Below are the code and all the weights of a small trained network. Each question names an input and a class and asks about switching units off, where a switched-off unit gives its printed mean instead of its output.

import numpy as np


def w(rows, s, z=0):
    codes = np.array(rows[::2]) - 128.0
    scale = np.full(codes.shape[1], s)
    scale[-1] = z or s
    return codes * scale


def norm(h):
    return h / np.sqrt((h * h).mean(-1, keepdims=True) + 1e-5)


def f(y):
    return y / 2 * (1 + np.tanh(0.7978845608 * (y + 0.044715 * y**3)))


def log_softmax(a):
    a = a - a.max(-1, keepdims=True)
    return a - np.log(np.exp(a).sum(-1, keepdims=True))


def net(x, mask):
    res = np.array(x, float).reshape(1, 7) / 4 @ E
    u = 0
    for l in range(4):
        y = f(norm(res) @ A[l][:, :-1].T + A[l][:, -1])
        res = res + np.where(mask[u : u + 5], y, B[l][:, -1]) @ B[l][:, :-1]
        u += 5
    return log_softmax(norm(res)[-1] @ U[:, :-1].T + U[:, -1])


A, B = {}, {}
E = w([
[111,130,163,121,140,146],'x0',
[1,71,62,35,169,37],'x1',
[139,115,104,125,130,136],'x2',
[192,57,191,139,171,56],'x3',
[133,122,117,125,130,132],'x4',
[137,119,116,123,132,137],'x5',
[219,103,144,51,8,197],'x6',
],0.0033)
A[0] = w([
[179,78,178,126,156,52,196],'L0N1',
[92,83,140,2,59,99,5],'L0N2',
[157,169,98,159,183,139,66],'L0N3',
[75,130,88,81,180,119,165],'L0N4',
[124,180,168,196,193,155,100],'L0N5',
],0.0076,0.0028)
B[0] = w([
[202,33,152,202,201,105,252],'L0N1',
[211,180,24,251,253,223,221],'L0N2',
[141,195,71,189,192,156,147],'L0N3',
[79,147,175,106,130,33,221],'L0N4',
[146,147,38,173,208,181,223],'L0N5',
],0.0062,0.0038)
A[1] = w([
[153,169,92,119,105,224,216],'L1N1',
[113,167,165,76,2,187,17],'L1N2',
[104,213,77,133,134,145,109],'L1N3',
[101,163,170,77,65,76,103],'L1N4',
[112,138,92,152,164,122,254],'L1N5',
],0.0075,0.00084)
B[1] = w([
[58,124,117,137,85,103,252],'L1N1',
[117,83,156,219,98,157,165],'L1N2',
[131,190,1,109,76,173,216],'L1N3',
[129,204,109,161,208,74,130],'L1N4',
[130,148,153,137,120,216,224],'L1N5',
],0.0076,0.0038)
A[2] = w([
[91,56,203,101,165,33,254],'L2N1',
[58,226,77,118,148,115,115],'L2N2',
[161,222,198,149,138,149,226],'L2N3',
[202,125,152,152,74,188,166],'L2N4',
[226,80,253,110,88,81,54],'L2N5',
],0.0063,0.00078)
B[2] = w([
[63,79,77,152,50,153,208],'L2N1',
[178,156,152,43,61,41,253],'L2N2',
[141,102,79,81,128,135,151],'L2N3',
[151,117,171,62,138,49,208],'L2N4',
[69,254,75,45,137,107,217],'L2N5',
],0.0078,0.0036)
A[3] = w([
[238,77,124,216,187,194,18],'L3N1',
[215,250,108,118,76,149,109],'L3N2',
[139,90,166,227,51,170,6],'L3N3',
[169,109,187,3,124,58,29],'L3N4',
[50,184,103,91,59,104,159],'L3N5',
],0.0066,0.0013)
B[3] = w([
[254,136,194,111,152,87,232],'L3N1',
[26,97,97,142,131,176,253],'L3N2',
[140,98,210,90,91,147,150],'L3N3',
[89,198,189,38,167,68,175],'L3N4',
[239,126,190,65,181,183,234],'L3N5',
],0.0073,0.0048)
U = w([
[109,204,5,117,98,218,85],'0',
[93,184,173,30,124,34,177],'1',
[232,102,141,194,189,109,240],'2',
[30,16,98,214,132,61,6],'3',
[111,73,211,163,10,175,93],'4',
],0.014,0.0023)

Each question gives the input, the list of numbers given to net, and the class t.
The units are the neurons (one row each of A and B). Each row of codes is followed by its name. A weight is (code - 128) times the scale printed after its matrix; where a second scale follows, it is the last column's (A, B and U).
mask holds one flag per neuron, layer by layer. A switched-off neuron (its flag False) gives its mean, the last column of its row in B, instead of its output. The means were averaged over made-up inputs and are rounded, as every weight is.
A unit's drop is (log p(t) with every unit on - log p(t) with that unit switched off) / (log p(t) with every unit on - log p(t) with every unit switched off).
The circuit of an input: a set's keep is (log p(t) with only the set's units on - log p(t) with every unit switched off) / (log p(t) with every unit on - log p(t) with every unit switched off). Starting from the 12 units with the biggest drops (on a tie, the unit counted first), units are removed one at a time, each time the one whose removal leaves the highest keep (on an exact tie, the one counted first), for as long as the keep stays at least 0.8.
circuit, biggest first: the units of the circuit, biggest drop first
most important unit: the unit with the biggest drop
k most important neurons: the k neurons with the biggest drops, biggest first
k most important neurons of layer l: the k neurons of layer l with the biggest drops, biggest first
drop of u: that unit's drop, to one decimal
input [8,0,3,0,-8,-5,-2], class 0: most important unit -> L0N1
input [-4,2,-8,-5,8,4,0], class 1: 4 most important neurons -> L0N4, L2N2, L0N5, L0N3
input [6,4,2,-2,-3,-6,4], class 0: 2 most important neurons -> L0N2, L0N1
input [-1,1,4,7,1,1,-8], class 3: 3 most important neurons -> L0N2, L2N1, L3N5
input [-5,-2,-4,-8,4,-2,2], class 4: circuit, biggest first -> L1N2, L0N2
input [4,1,1,1,-1,-1,-3], class 3: 2 most important neurons -> L0N2, L0N4
input [1,-5,2,-7,-8,-6,1], class 4: circuit, biggest first -> L0N2, L2N5
input [5,7,-1,0,-7,6,1], class 0: 2 most important neurons -> L0N2, L0N1
input [-3,0,2,5,5,-4,5], class 1: 4 most important neurons -> L0N5, L2N5, L3N4, L2N4
input [8,2,2,-7,-2,-8,-1], class 1: 3 most important neurons -> L2N2, L0N4, L0N2
input [0,-8,-5,8,-4,8,3], class 1: 2 most important neurons -> L2N5, L0N2
input [-1,-1,0,-5,8,3,1], class 4: circuit, biggest first -> L1N2, L0N2, L0N5
input [7,2,-6,1,5,-7,4], class 2: 3 most important neurons -> L0N2, L3N1, L2N5
input [2,4,-8,7,-7,1,-2], class 3: most important unit -> L2N1
input [-8,-1,3,-8,-8,-4,4], class 4: 2 most important neurons -> L1N2, L0N5
input [7,0,-4,6,-3,-3,5], class 1: 2 most important neurons -> L2N5, L0N5
input [7,0,-2,0,-5,-8,-7], class 0: 3 most important neurons -> L0N5, L0N1, L2N4
input [3,-1,-8,-1,2,4,-5], class 0: 2 most important neurons -> L0N5, L0N1
input [-8,0,-8,-5,-2,-7,5], class 4: 2 most important neurons of layer 0 -> L0N5, L0N3
input [5,-6,8,6,-6,5,3], class 1: most important unit -> L2N5
input [4,-8,-8,0,-8,5,-2], class 0: 2 most important neurons of layer 0 -> L0N1, L0N5
input [5,8,1,0,-4,-2,5], class 0: 2 most important neurons of layer 0 -> L0N2, L0N1
input [-2,-4,3,-7,3,-7,8], class 4: drop of L1N2 -> 0.1
input [3,-2,5,-1,-4,2,3], class 4: drop of L1N2 -> 0.5
input [-3,-7,-1,-2,1,-4,-5], class 0: drop of L0N1 -> 0.3
